Below are the code and all the weights of a small trained network. Each question names an input and a class and asks about switching units off, where a switched-off unit gives its printed mean instead of its output.

import numpy as np


def w(rows, s, z=0):
    codes = np.array(rows[::2]) - 128.0
    scale = np.full(codes.shape[1], s)
    scale[-1] = z or s
    return codes * scale


def f(y):
    return np.maximum(y, 0)


def log_softmax(a):
    a = a - a.max(-1, keepdims=True)
    return a - np.log(np.exp(a).sum(-1, keepdims=True))


def net(x, mask):
    res = np.array(x, float).reshape(1, 8) / 4 @ E
    y = f(res @ A[0][:, :-1].T + A[0][:, -1])
    res = res + np.where(mask, y, B[0][:, -1]) @ B[0][:, :-1]
    return log_softmax(res[-1] @ U[:, :-1].T + U[:, -1])


A, B = {}, {}
E = w([
[124,115,124,116,124,120,120,123],'x0',
[138,132,122,122,108,156,119,142],'x1',
[116,126,137,120,137,107,127,113],'x2',
[1,77,167,106,94,160,206,193],'x3',
[100,132,168,209,76,58,61,192],'x4',
[33,199,40,147,194,156,72,153],'x5',
[164,74,174,71,228,160,82,208],'x6',
[102,27,171,238,144,201,85,45],'x7',
],0.0071)
A[0] = w([
[59,163,16,163,166,170,71,165,81],'N1',
[119,168,64,162,85,117,134,65,68],'N2',
[239,132,82,147,160,90,36,41,78],'N3',
[186,91,152,111,201,149,98,211,76],'N4',
[187,95,65,130,160,153,210,98,119],'N5',
[121,130,183,172,175,173,71,25,101],'N6',
[107,78,169,193,135,177,104,64,102],'N7',
[141,92,184,109,239,176,72,183,77],'N8',
[239,83,191,119,72,105,172,136,91],'N9',
[167,105,132,138,240,82,120,141,150],'N10',
[82,147,83,128,101,85,144,90,117],'N11',
[125,63,167,41,203,89,90,209,150],'N12',
[122,164,171,124,107,194,122,130,254],'N13',
[111,100,136,205,206,177,131,98,92],'N14',
[95,115,210,235,82,91,30,184,173],'N15',
[122,116,113,111,68,143,74,162,138],'N16',
[124,104,115,92,153,196,148,28,131],'N17',
[120,170,89,125,157,157,60,121,104],'N18',
[118,110,82,75,183,177,195,79,129],'N19',
[48,99,119,118,143,184,207,184,166],'N20',
[188,174,112,151,121,142,91,157,68],'N21',
[85,160,41,163,176,147,85,128,131],'N22',
[130,60,140,163,119,202,58,83,148],'N23',
[122,80,134,179,124,191,128,108,60],'N24',
[188,180,103,103,142,72,198,213,83],'N25',
[130,128,111,119,159,215,160,81,144],'N26',
[50,55,152,165,122,180,209,154,77],'N27',
[212,85,207,154,62,123,170,132,80],'N28',
[51,151,92,136,156,145,92,164,69],'N29',
[131,106,164,168,143,163,90,87,50],'N30',
[254,175,61,161,172,137,54,75,82],'N31',
[135,120,126,117,139,192,157,103,76],'N32',
[127,152,110,166,55,138,166,68,64],'N33',
],0.0084,0.0067)
B[0] = w([
[84,30,117,94,201,114,192,59,204],'N1',
[89,104,103,189,68,179,179,91,177],'N2',
[45,118,221,137,84,160,90,217,226],'N3',
[98,142,93,194,70,173,213,61,184],'N4',
[156,138,154,171,174,85,113,156,184],'N5',
[101,158,97,78,127,113,114,174,198],'N6',
[134,199,44,72,132,157,124,171,206],'N7',
[134,113,82,217,17,177,220,69,190],'N8',
[61,28,101,79,208,154,137,84,211],'N9',
[137,164,155,156,78,188,125,83,188],'N10',
[132,176,138,187,58,157,172,109,176],'N11',
[153,163,120,154,72,149,158,93,221],'N12',
[188,149,158,135,148,95,10,13,220],'N13',
[125,154,70,71,119,152,124,125,181],'N14',
[253,129,107,159,161,29,139,142,255],'N15',
[182,151,113,176,159,96,108,116,158],'N16',
[163,146,121,175,151,45,130,122,200],'N17',
[114,84,166,105,149,122,142,105,170],'N18',
[184,158,162,207,183,40,125,188,199],'N19',
[98,122,231,153,69,111,20,163,222],'N20',
[116,114,143,102,117,106,129,169,156],'N21',
[151,29,142,88,174,123,127,90,202],'N22',
[143,200,110,37,110,130,115,144,214],'N23',
[99,176,62,86,170,164,156,190,166],'N24',
[124,159,63,36,123,150,143,179,200],'N25',
[211,133,161,165,169,58,162,121,190],'N26',
[76,146,179,127,84,161,77,203,204],'N27',
[75,12,102,82,208,126,139,78,200],'N28',
[117,62,145,99,213,139,165,107,169],'N29',
[77,160,93,94,121,129,174,188,158],'N30',
[56,108,199,173,98,145,72,218,228],'N31',
[172,149,93,141,166,103,190,178,150],'N32',
[100,125,115,168,76,202,231,76,173],'N33',
],0.0063,0.0089)
U = w([
[54,106,244,169,114,129,85,233,70],'0',
[91,7,118,101,224,111,161,86,67],'1',
[129,158,90,231,66,165,204,81,76],'2',
[126,215,24,39,147,113,135,226,101],'3',
[231,138,134,218,194,2,134,179,79],'4',
[151,144,153,142,138,92,85,99,245],'5',
[155,142,156,145,147,98,80,93,239],'6',
],0.0096,0.011)

Each question gives the input, the list of numbers given to net, and the class t.
The units are the neurons (one row each of A and B). Each row of codes is followed by its name. A weight is (code - 128) times the scale printed after its matrix; where a second scale follows, it is the last column's (A, B and U).
mask holds one flag per neuron, in row order. A switched-off neuron (its flag False) gives its mean, the last column of its row in B, instead of its output. The means were averaged over made-up inputs and are rounded, as every weight is.
A unit's drop is (log p(t) with every unit on - log p(t) with that unit switched off) / (log p(t) with every unit on - log p(t) with every unit switched off).
The circuit of an input: a set's keep is (log p(t) with only the set's units on - log p(t) with every unit switched off) / (log p(t) with every unit on - log p(t) with every unit switched off). Starting from the 12 units with the biggest drops (on a tie, the unit counted first), units are removed one at a time, each time the one whose removal leaves the highest keep (on an exact tie, the one counted first), for as long as the keep stays at least 0.8.
units of the circuit, in order: the units of the circuit, biggest drop first
unit that matters most: the unit with the biggest drop
top k neurons: the k neurons with the biggest drops, biggest first
input [0,7,4,-2,-8,-1,-5,-7], class 4: units of the circuit, in order -> [N19; N5]
input [5,-4,-6,5,-3,4,3,5], class 5: top 3 neurons -> [N3; N31; N20]
input [3,0,-5,-8,-6,-2,5,-4], class 0: top 2 neurons -> [N31; N3]
input [-8,1,4,7,-6,-6,-3,-7], class 0: units of the circuit, in order -> [N20]
input [2,0,4,-2,6,0,-7,-4], class 2: units of the circuit, in order -> [N2; N11]
input [7,7,2,2,7,-5,7,5], class 2: top 3 neurons -> [N8; N4; N12]
input [5,1,-1,3,-2,-7,2,-7], class 1: top 2 neurons -> [N9; N28]
input [-5,-1,-5,-1,4,-6,-2,-4], class 1: units of the circuit, in order -> [N9; N28]
input [1,3,0,-7,-8,0,7,8], class 3: top 4 neurons -> [N23; N6; N7; N14]
input [1,2,0,3,-1,5,-2,-3], class 1: units of the circuit, in order -> [N1; N29]
input [4,2,-5,4,-3,6,-2,8], class 3: units of the circuit, in order -> [N7; N23]
input [-7,3,-2,1,-8,-5,3,6], class 4: units of the circuit, in order -> [N19; N17]
input [-8,7,4,6,4,-5,-5,8], class 3: units of the circuit, in order -> [N7; N24; N23]
input [0,6,4,-7,-1,8,3,-1], class 1: top 2 neurons -> [N1; N22]
input [-7,-4,0,-4,-1,8,6,2], class 1: units of the circuit, in order -> [N1]
input [6,-5,-1,-6,-2,0,3,2], class 0: units of the circuit, in order -> [N3; N31]
input [-3,-5,1,-5,6,0,-7,-1], class 2: units of the circuit, in order -> [N2; N33]
input [-8,-5,4,-5,-2,-1,-1,3], class 0: units of the circuit, in order -> [N3; N31]
input [2,6,4,4,-2,-7,1,3], class 1: top 2 neurons -> [N28; N9]
input [6,-4,2,6,-1,1,-6,8], class 3: unit that matters most -> N7
input [1,5,-5,-1,-7,8,-6,-2], class 1: top 3 neurons -> [N1; N22; N15]
input [-2,-4,-7,-5,-3,-8,-8,8], class 1: top 2 neurons -> [N28; N9]
input [-7,-2,-5,-1,-2,-5,6,-6], class 2: top 2 neurons -> [N4; N12]
input [-5,-6,2,3,-8,2,4,6], class 4: top 3 neurons -> [N19; N26; N17]
